Below are the code and all the weights of a small trained network. Each question names an input and a class and asks about switching units off, where a switched-off unit gives its printed mean instead of its output.

import numpy as np


def w(rows, s, z=0):
    codes = np.array(rows[::2]) - 128.0
    scale = np.full(codes.shape[1], s)
    scale[-1] = z or s
    return codes * scale


def norm(h):
    return h / np.sqrt((h * h).mean(-1, keepdims=True) + 1e-5)


def f(y):
    return np.maximum(y, 0)


def log_softmax(a):
    a = a - a.max(-1, keepdims=True)
    return a - np.log(np.exp(a).sum(-1, keepdims=True))


def net(x, mask):
    res = np.array(x, float).reshape(1, 2) / 4 @ E
    u = 0
    for l in range(4):
        y = f(norm(res) @ A[l][:, :-1].T + A[l][:, -1])
        res = res + np.where(mask[u : u + 4], y, B[l][:, -1]) @ B[l][:, :-1]
        u += 4
    return log_softmax(norm(res)[-1] @ U[:, :-1].T + U[:, -1])


A, B = {}, {}
E = w([
[250,35,25,117,193,91,90,61,135,67],'x0',
[100,143,151,58,129,169,175,90,135,138],'x1',
],0.011)
A[0] = w([
[246,26,48,156,184,120,106,89,147,28,100],'0.n0',
[84,59,90,100,229,89,135,110,98,94,201],'0.n1',
[254,18,54,102,139,67,82,76,119,50,94],'0.n2',
[109,65,56,150,97,129,156,180,208,140,3],'0.n3',
],0.0086,0.0074)
B[0] = w([
[141,110,64,151,167,146,101,80,148,57,250],'0.n0',
[56,67,148,121,105,114,110,170,126,128,192],'0.n1',
[61,118,4,171,136,74,114,133,126,84,251],'0.n2',
[97,81,95,194,137,169,115,185,191,49,128],'0.n3',
],0.015,0.016)
A[1] = w([
[151,139,183,9,168,219,187,78,111,103,92],'1.n0',
[132,183,130,126,147,199,179,81,124,160,1],'1.n1',
[176,132,31,121,216,97,133,100,150,97,157],'1.n2',
[153,128,24,98,230,116,122,87,113,84,127],'1.n3',
],0.012,0.0043)
B[1] = w([
[115,88,115,114,96,73,113,57,195,211,176],'1.n0',
[154,102,90,80,188,125,58,153,100,163,153],'1.n1',
[63,67,94,253,80,111,100,165,89,18,238],'1.n2',
[51,107,51,139,84,205,95,126,198,74,249],'1.n3',
],0.015)
A[2] = w([
[183,243,134,112,204,74,136,197,35,124,69],'2.n0',
[111,202,71,95,25,192,47,72,159,30,168],'2.n1',
[151,142,103,237,164,143,2,200,44,116,250],'2.n2',
[180,158,141,191,156,148,124,227,45,124,49],'2.n3',
],0.0089,0.0026)
B[2] = w([
[130,129,136,168,136,247,217,172,155,92,144],'2.n0',
[141,74,185,118,152,136,89,88,166,149,228],'2.n1',
[79,149,152,85,154,177,178,196,127,139,246],'2.n2',
[185,113,156,88,180,143,191,175,53,97,156],'2.n3',
],0.016,0.012)
A[3] = w([
[179,69,188,112,141,139,52,61,226,226,111],'3.n0',
[134,101,81,149,151,207,211,163,159,76,148],'3.n1',
[55,113,143,63,164,160,130,114,180,197,253],'3.n2',
[2,166,147,71,116,112,46,131,238,174,101],'3.n3',
],0.0097,0.0052)
B[3] = w([
[182,185,144,57,69,128,164,76,63,215,207],'3.n0',
[152,123,240,113,145,253,48,152,156,139,243],'3.n1',
[208,154,51,47,113,86,143,136,72,154,248],'3.n2',
[173,71,62,150,114,22,124,17,74,191,240],'3.n3',
],0.011,0.012)
U = w([
[173,134,76,66,62,44,147,35,74,249,173],'0',
[26,60,66,214,104,125,76,100,186,24,210],'1',
[182,229,215,227,141,46,227,63,216,55,3],'2',
[149,209,246,90,161,225,201,231,84,157,168],'3',
],0.011,0.0074)

Each question gives the input, the list of numbers given to net, and the class t.
The units are the neurons (one row each of A and B). Each row of codes is followed by its name. A weight is (code - 128) times the scale printed after its matrix; where a second scale follows, it is the last column's (A, B and U).
mask holds one flag per neuron, layer by layer. A switched-off neuron (its flag False) gives its mean, the last column of its row in B, instead of its output. The means were averaged over made-up inputs and are rounded, as every weight is.
A unit's drop is (log p(t) with every unit on - log p(t) with that unit switched off) / (log p(t) with every unit on - log p(t) with every unit switched off).
The circuit of an input: a set's keep is (log p(t) with only the set's units on - log p(t) with every unit switched off) / (log p(t) with every unit on - log p(t) with every unit switched off). Starting from the 12 units with the biggest drops (on a tie, the unit counted first), units are removed one at a time, each time the one whose removal leaves the highest keep (on an exact tie, the one counted first), for as long as the keep stays at least 0.8.
units of the circuit, in order: the units of the circuit, biggest drop first
top k neurons: the k neurons with the biggest drops, biggest first
k most important neurons of layer l: the k neurons of layer l with the biggest drops, biggest first
drop when u is switched off: that unit's drop, to one decimal
input [-2,-7], class 3: top 3 neurons	0.n2, 0.n0, 1.n3
input [1,4], class 0: units of the circuit, in order	0.n0, 0.n2, 1.n2, 0.n1
input [-2,7], class 0: most important neuron of layer 0	0.n2
input [-1,1], class 0: 2 most important neurons of layer 0	0.n0, 0.n2
input [-6,-2], class 3: top 3 neurons	1.n0, 1.n3, 0.n2
input [-5,-2], class 3: top 4 neurons	1.n0, 1.n3, 0.n2, 0.n1
input [-3,1], class 0: top 2 neurons	0.n0, 0.n2
input [-1,7], class 0: top 2 neurons	0.n2, 0.n0
input [-3,-5], class 3: drop when 0.n2 is switched off	0.8
input [-7,1], class 0: drop when 1.n2 is switched off	0.9
input [-8,-3], class 3: drop when 0.n0 is switched off	0.3
input [-7,3], class 0: drop when 1.n3 is switched off	0.0
